Below are the code and all the weights of a small trained network. Each question names an input and a class and asks about switching units off, where a switched-off unit gives its printed mean instead of its output.

import numpy as np


def w(rows, s, z=0):
    codes = np.array(rows[::2]) - 128.0
    scale = np.full(codes.shape[1], s)
    scale[-1] = z or s
    return codes * scale


def f(y):
    return y / 2 * (1 + np.tanh(0.7978845608 * (y + 0.044715 * y**3)))


def log_softmax(a):
    a = a - a.max(-1, keepdims=True)
    return a - np.log(np.exp(a).sum(-1, keepdims=True))


def net(x, mask):
    res = np.array(x, float).reshape(1, 7) / 4 @ E
    y = f(res @ A[0][:, :-1].T + A[0][:, -1])
    res = res + np.where(mask, y, B[0][:, -1]) @ B[0][:, :-1]
    return log_softmax(res[-1] @ U[:, :-1].T + U[:, -1])


A, B = {}, {}
E = w([
[141,123,127,134],'x0',
[97,139,43,239],'x1',
[61,40,92,85],'x2',
[97,139,124,112],'x3',
[130,128,129,131],'x4',
[50,137,150,115],'x5',
[254,110,96,150],'x6',
],0.0079)
A[0] = w([
[118,64,97,97,5],'neuron 0',
[148,165,186,169,53],'neuron 1',
[121,129,187,91,86],'neuron 2',
[177,124,198,157,47],'neuron 3',
[108,136,108,173,37],'neuron 4',
[95,62,155,137,116],'neuron 5',
[112,49,98,113,119],'neuron 6',
[101,44,128,109,63],'neuron 7',
[127,126,112,152,1],'neuron 8',
[110,190,95,148,47],'neuron 9',
[101,143,110,202,64],'neuron 10',
[173,94,113,174,250],'neuron 11',
[85,138,126,134,191],'neuron 12',
[58,153,147,137,170],'neuron 13',
[107,135,75,168,53],'neuron 14',
[142,224,165,142,59],'neuron 15',
[93,89,188,72,165],'neuron 16',
[75,145,130,148,198],'neuron 17',
[111,117,163,72,134],'neuron 18',
[14,140,163,179,178],'neuron 19',
[117,83,98,216,57],'neuron 20',
[113,46,54,92,162],'neuron 21',
[149,160,177,75,50],'neuron 22',
[105,135,109,194,20],'neuron 23',
[133,101,127,139,195],'neuron 24',
[150,250,104,114,161],'neuron 25',
],0.013,0.0038)
B[0] = w([
[59,172,65,87,148],'neuron 0',
[2,119,77,108,156],'neuron 1',
[172,61,114,176,191],'neuron 2',
[111,141,77,56,161],'neuron 3',
[132,45,68,100,138],'neuron 4',
[108,160,127,100,165],'neuron 5',
[71,190,108,120,175],'neuron 6',
[73,155,86,91,175],'neuron 7',
[130,64,67,109,116],'neuron 8',
[62,56,97,55,143],'neuron 9',
[147,72,140,33,166],'neuron 10',
[105,195,212,168,204],'neuron 11',
[156,131,140,133,175],'neuron 12',
[164,104,192,182,209],'neuron 13',
[170,9,163,80,153],'neuron 14',
[43,147,40,85,182],'neuron 15',
[156,132,140,121,252],'neuron 16',
[175,158,141,109,188],'neuron 17',
[160,107,156,111,210],'neuron 18',
[199,171,136,176,254],'neuron 19',
[189,74,150,53,171],'neuron 20',
[64,209,144,184,203],'neuron 21',
[137,31,72,29,188],'neuron 22',
[132,12,88,106,150],'neuron 23',
[165,184,159,108,149],'neuron 24',
[36,227,187,118,200],'neuron 25',
],0.0063,0.0075)
U = w([
[23,220,11,128,176],'0',
[167,180,103,157,221],'1',
[222,187,117,200,186],'2',
[157,2,31,53,3],'3',
[167,201,119,204,105],'4',
],0.0059,0.0039)

Each question gives the input, the list of numbers given to net, and the class t.
The units are the neurons (one row each of A and B). Each row of codes is followed by its name. A weight is (code - 128) times the scale printed after its matrix; where a second scale follows, it is the last column's (A, B and U).
mask holds one flag per neuron, in row order. A switched-off neuron (its flag False) gives its mean, the last column of its row in B, instead of its output. The means were averaged over made-up inputs and are rounded, as every weight is.
A unit's drop is (log p(t) with every unit on - log p(t) with that unit switched off) / (log p(t) with every unit on - log p(t) with every unit switched off).
The circuit of an input: a set's keep is (log p(t) with only the set's units on - log p(t) with every unit switched off) / (log p(t) with every unit on - log p(t) with every unit switched off). Starting from the 12 units with the biggest drops (on a tie, the unit counted first), units are removed one at a time, each time the one whose removal leaves the highest keep (on an exact tie, the one counted first), for as long as the keep stays at least 0.8.
units of the circuit, in order: the units of the circuit, biggest drop first
top k neurons: the k neurons with the biggest drops, biggest first
drop when u is switched off: that unit's drop, to one decimal
input [-3,8,3,-1,-4,-2,-8], class 2: units of the circuit, in order	[neuron 19]
input [-7,-1,5,8,-1,8,-3], class 4: top 2 neurons	[neuron 19; neuron 13]
input [-1,-2,-6,-1,2,3,-1], class 0: units of the circuit, in order	[neuron 15; neuron 1; neuron 25]
input [8,6,3,-2,-3,2,4], class 3: units of the circuit, in order	[neuron 20; neuron 14]
input [1,5,1,-4,-1,5,-8], class 2: units of the circuit, in order	[neuron 19; neuron 13]
input [4,4,3,-1,2,-4,-6], class 2: units of the circuit, in order	[neuron 19; neuron 15; neuron 1]
input [-1,-8,-7,-2,-1,8,0], class 3: top 2 neurons	[neuron 22; neuron 2]
input [0,8,7,-8,-1,1,-7], class 3: top 2 neurons	[neuron 14; neuron 20]
input [1,2,-1,8,-5,-7,-7], class 2: drop when neuron 15 is switched off	0.1
input [8,-7,-4,8,-6,-3,0], class 3: drop when neuron 25 is switched off	-0.1
input [-5,4,1,-8,0,6,-6], class 2: drop when neuron 19 is switched off	0.3
